Here is a tiny trained network, its code and every weight. The questions are about switching its units off for an input and a target symbol, where a switched-off unit gives its printed mean instead of its output.

import numpy as np


def w(rows, s, z=0):
    codes = np.array(rows[::2]) - 128.0
    scale = np.full(codes.shape[1], s)
    scale[-1] = z or s
    return codes * scale


def norm(h):
    return h / np.sqrt((h * h).mean(-1, keepdims=True) + 1e-5)


def f(y):
    return y / 2 * (1 + np.tanh(0.7978845608 * (y + 0.044715 * y**3)))


def softmax(a):
    e = np.exp(a - a.max(-1, keepdims=True))
    return e / e.sum(-1, keepdims=True)


def log_softmax(a):
    a = a - a.max(-1, keepdims=True)
    return a - np.log(np.exp(a).sum(-1, keepdims=True))


def net(x, mask):
    ids = ['ΔΛΨγεζηθμ'.index(c) for c in x.split()]
    T = len(ids)
    res = E[ids] + P[:T]
    u = 0
    for l in range(3):
        r = norm(res)
        for j in range(2):
            rows = slice(4 * j, 4 * j + 4)
            q, k, v = (r @ M[l][rows].T for M in (Q, K, V))
            z = softmax(np.where(np.tri(T) > 0, q @ k.T / 4**0.5, -1e9)) @ v
            o = O[l][rows]
            res = res + np.where(mask[u + j], z, o[:, -1]) @ o[:, :-1]
        u += 2
        y = f(norm(res) @ A[l][:, :-1].T + A[l][:, -1])
        res = res + np.where(mask[u : u + 4], y, B[l][:, -1]) @ B[l][:, :-1]
        u += 4
    return log_softmax(norm(res)[-1] @ U[:, :-1].T + U[:, -1])


Q, K, V, O, A, B = {}, {}, {}, {}, {}, {}
E = w([
[159,153,111,76],'Δ',
[128,121,104,128],'Λ',
[135,124,101,130],'Ψ',
[105,141,93,174],'γ',
[100,128,98,178],'ε',
[105,188,96,143],'ζ',
[66,23,118,124],'η',
[110,253,187,159],'θ',
[187,134,204,148],'μ',
],0.0032)
P = w([
[72,168,184,219],'0',
[202,92,129,117],'1',
[124,183,20,120],'2',
[83,140,189,99],'3',
[197,116,158,122],'4',
[116,164,4,110],'5',
],0.0031)
Q[0] = w([
[63,235,28,202],'0.h1',
[55,221,71,130],'0.h1',
[141,143,56,127],'0.h1',
[25,254,46,138],'0.h1',
[238,113,117,104],'0.h2',
[129,131,129,139],'0.h2',
[217,88,83,98],'0.h2',
[47,174,171,156],'0.h2',
],0.0035)
K[0] = w([
[180,28,93,169],'0.h1',
[170,38,149,161],'0.h1',
[140,129,114,170],'0.h1',
[189,4,145,175],'0.h1',
[136,53,123,168],'0.h2',
[118,126,127,123],'0.h2',
[145,48,102,144],'0.h2',
[112,196,148,118],'0.h2',
],0.0042)
V[0] = w([
[248,74,166,208],'0.h1',
[1,147,71,171],'0.h1',
[131,167,134,10],'0.h1',
[86,135,98,152],'0.h1',
[159,18,52,69],'0.h2',
[128,128,128,128],'0.h2',
[186,116,111,139],'0.h2',
[79,142,141,130],'0.h2',
],0.0019)
O[0] = w([
[91,68,119,221,160],'0.h1',
[93,202,79,157,187],'0.h1',
[204,117,176,7,44],'0.h1',
[116,159,98,150,156],'0.h1',
[123,215,218,48,1],'0.h2',
[128,128,128,128,128],'0.h2',
[156,163,104,107,126],'0.h2',
[103,95,140,171,142],'0.h2',
],0.002,0.00072)
A[0] = w([
[133,115,122,125,126],'0.n1',
[148,156,112,128,98],'0.n2',
[115,41,75,55,89],'0.n3',
[218,210,101,255,5],'0.n4',
],0.0027,0.0017)
B[0] = w([
[132,133,125,118,122],'0.n1',
[150,126,112,147,116],'0.n2',
[102,194,133,153,109],'0.n3',
[188,87,58,252,253],'0.n4',
],0.003,0.00019)
Q[1] = w([
[135,107,25,92],'1.h1',
[86,248,63,76],'1.h1',
[131,98,226,188],'1.h1',
[159,27,218,188],'1.h1',
[216,24,196,91],'1.h2',
[197,2,144,115],'1.h2',
[211,149,95,47],'1.h2',
[6,155,96,245],'1.h2',
],0.0052)
K[1] = w([
[104,155,254,152],'1.h1',
[165,180,237,67],'1.h1',
[138,99,15,136],'1.h1',
[109,86,11,167],'1.h1',
[98,138,167,29],'1.h2',
[78,91,214,31],'1.h2',
[82,195,220,129],'1.h2',
[187,36,15,215],'1.h2',
],0.0053)
V[1] = w([
[94,37,22,85],'1.h1',
[54,211,65,97],'1.h1',
[160,212,210,172],'1.h1',
[132,59,218,116],'1.h1',
[78,174,79,113],'1.h2',
[62,137,159,174],'1.h2',
[60,44,138,149],'1.h2',
[134,255,181,180],'1.h2',
],0.0027)
O[1] = w([
[56,72,21,43,97],'1.h1',
[35,119,152,107,165],'1.h1',
[203,194,240,174,179],'1.h1',
[153,102,93,251,3],'1.h1',
[142,152,73,203,195],'1.h2',
[93,116,143,203,240],'1.h2',
[115,71,135,185,175],'1.h2',
[65,200,186,178,229],'1.h2',
],0.0024,0.00065)
A[1] = w([
[65,216,94,183,5],'1.n1',
[55,112,253,188,160],'1.n2',
[56,73,103,168,149],'1.n3',
[144,3,185,168,74],'1.n4',
],0.0065,0.0029)
B[1] = w([
[164,72,152,60,203],'1.n1',
[65,164,166,197,253],'1.n2',
[158,189,126,86,214],'1.n3',
[163,1,99,133,140],'1.n4',
],0.007,0.002)
Q[2] = w([
[146,166,192,146],'2.h1',
[85,68,180,199],'2.h1',
[90,68,254,174],'2.h1',
[126,119,24,92],'2.h1',
[69,132,105,44],'2.h2',
[237,108,169,150],'2.h2',
[172,120,146,218],'2.h2',
[217,131,159,86],'2.h2',
],0.0068)
K[2] = w([
[230,219,60,122],'2.h1',
[190,116,110,183],'2.h1',
[191,151,102,196],'2.h1',
[53,79,157,99],'2.h1',
[189,229,104,165],'2.h2',
[90,13,199,166],'2.h2',
[83,40,143,91],'2.h2',
[142,114,254,225],'2.h2',
],0.0059)
V[2] = w([
[145,250,92,140],'2.h1',
[125,128,132,125],'2.h1',
[137,226,112,168],'2.h1',
[173,216,62,96],'2.h1',
[104,22,164,134],'2.h2',
[244,131,149,115],'2.h2',
[110,251,34,156],'2.h2',
[89,106,147,90],'2.h2',
],0.0029)
O[2] = w([
[213,64,144,236,224],'2.h1',
[129,123,129,126,129],'2.h1',
[185,80,167,215,238],'2.h1',
[222,95,80,228,131],'2.h1',
[224,195,52,128,52],'2.h2',
[54,116,81,86,86],'2.h2',
[68,4,238,137,253],'2.h2',
[147,167,127,158,92],'2.h2',
],0.0026,0.0014)
A[2] = w([
[164,121,131,235,187],'2.n1',
[222,149,60,86,98],'2.n2',
[124,221,244,160,9],'2.n3',
[253,169,188,133,8],'2.n4',
],0.0046,0.0016)
B[2] = w([
[81,190,74,122,216],'2.n1',
[83,107,190,187,251],'2.n2',
[38,20,107,129,198],'2.n3',
[144,163,188,1,165],'2.n4',
],0.0044,0.002)
U = w([
[50,176,182,197,209],'Δ',
[72,75,162,102,89],'Λ',
[170,136,88,177,81],'Ψ',
[161,101,108,168,62],'γ',
[146,112,124,145,4],'ε',
[151,9,126,79,108],'ζ',
[91,165,34,61,207],'η',
[178,140,215,57,249],'θ',
[167,255,118,153,80],'μ',
],0.0089,0.0019)

Each question gives the input, a string of symbols that net reads in full, and the target symbol t.
The units are the heads (4 rows each of Q, K, V and O) and the neurons (one row each of A and B). Each row of codes is followed by its name. A weight is (code - 128) times the scale printed after its matrix; where a second scale follows, it is the last column's (O, A, B and U).
mask holds one flag per unit, layer by layer, with each layer's heads first. A switched-off unit (its flag False) gives its mean, the last column of its rows in O or B, instead of its output. The means were averaged over made-up inputs and are rounded, as every weight is.
A unit's drop is (log p(t) with every unit on - log p(t) with that unit switched off) / (log p(t) with every unit on - log p(t) with every unit switched off).
The circuit of an input: a set's keep is (log p(t) with only the set's units on - log p(t) with every unit switched off) / (log p(t) with every unit on - log p(t) with every unit switched off). Starting from the 12 units with the biggest drops (on a tie, the unit counted first), units are removed one at a time, each time the one whose removal leaves the highest keep (on an exact tie, the one counted first), for as long as the keep stays at least 0.8.
circuit, biggest first: the units of the circuit, biggest drop first
unit that matters most: the unit with the biggest drop
k most important neurons: the k neurons with the biggest drops, biggest first
top k neurons in layer l: the k neurons of layer l with the biggest drops, biggest first
which heads matter: for each layer, one digit per head in row order, 1 if its drop is at least 0.15 and else 0, layers parted by /
input η Δ Ψ η μ, target ζ: circuit, biggest first -> (1.n4; 1.h1)
input η θ Λ, target θ: top neuron in layer 1 -> (1.n1)
input Δ ε Λ θ μ, target Δ: circuit, biggest first -> (1.h2; 1.n2)
input μ Λ η, target μ: 4 most important neurons -> (1.n2; 1.n3; 2.n3; 1.n4)
input γ Δ μ γ ζ Δ, target ζ: which heads matter -> 00 / 00 / 11
input Δ γ ε η μ γ, target μ: 2 most important neurons -> (2.n3; 1.n4)
input Δ ζ μ, target μ: which heads matter -> 00 / 00 / 00
input Δ Δ ε Λ μ γ, target μ: circuit, biggest first -> (2.n3; 1.h1; 1.n2)
input Ψ Δ Δ θ θ Δ, target θ: circuit, biggest first -> (1.h1; 2.n4)
input Δ Λ η Λ μ, target ζ: 3 most important neurons -> (1.n4; 1.n2; 1.n3)
input γ η η ζ Δ ε, target ζ: circuit, biggest first -> (1.n1; 1.n2)
input Δ θ ε, target θ: which heads matter -> 00 / 10 / 00
input η γ ζ Δ Λ, target θ: 2 most important neurons -> (1.n2; 2.n4)
input Δ Ψ η η Λ, target ζ: unit that matters most -> 1.h2
input Δ Ψ μ γ ζ, target μ: which heads matter -> 00 / 00 / 00
input Ψ Δ η η Λ, target ζ: which heads matter -> 00 / 01 / 00
input Δ γ Δ μ Δ Δ, target μ: which heads matter -> 00 / 10 / 00
input γ Ψ Ψ ζ Ψ, target μ: which heads matter -> 00 / 01 / 10
input ε γ Λ Λ η η, target η: which heads matter -> 00 / 00 / 00
input γ η Δ μ Λ Δ, target μ: which heads matter -> 00 / 10 / 01
input η γ Λ η Δ ε, target η: 3 most important neurons -> (1.n4; 2.n3; 1.n2)
input μ ζ ζ Δ Δ Δ, target Δ: 4 most important neurons -> (2.n2; 1.n4; 1.n1; 1.n3)
input μ Δ Δ Δ Ψ, target θ: unit that matters most -> 0.h1
input Δ μ ε, target μ: 2 most important neurons -> (1.n4; 2.n3)
input θ Δ Ψ θ Δ Δ, target θ: which heads matter -> 00 / 10 / 00
input γ γ η ζ γ Δ, target ζ: 2 most important neurons -> (1.n2; 1.n3)
input γ Δ ζ η γ θ, target θ: 2 most important neurons -> (1.n1; 1.n2)
input ε μ η ε μ Λ, target μ: top 3 neurons in layer 2 -> (2.n3; 2.n2; 2.n4)
input Ψ Λ ζ Δ Ψ, target θ: most important neuron -> (1.n2)
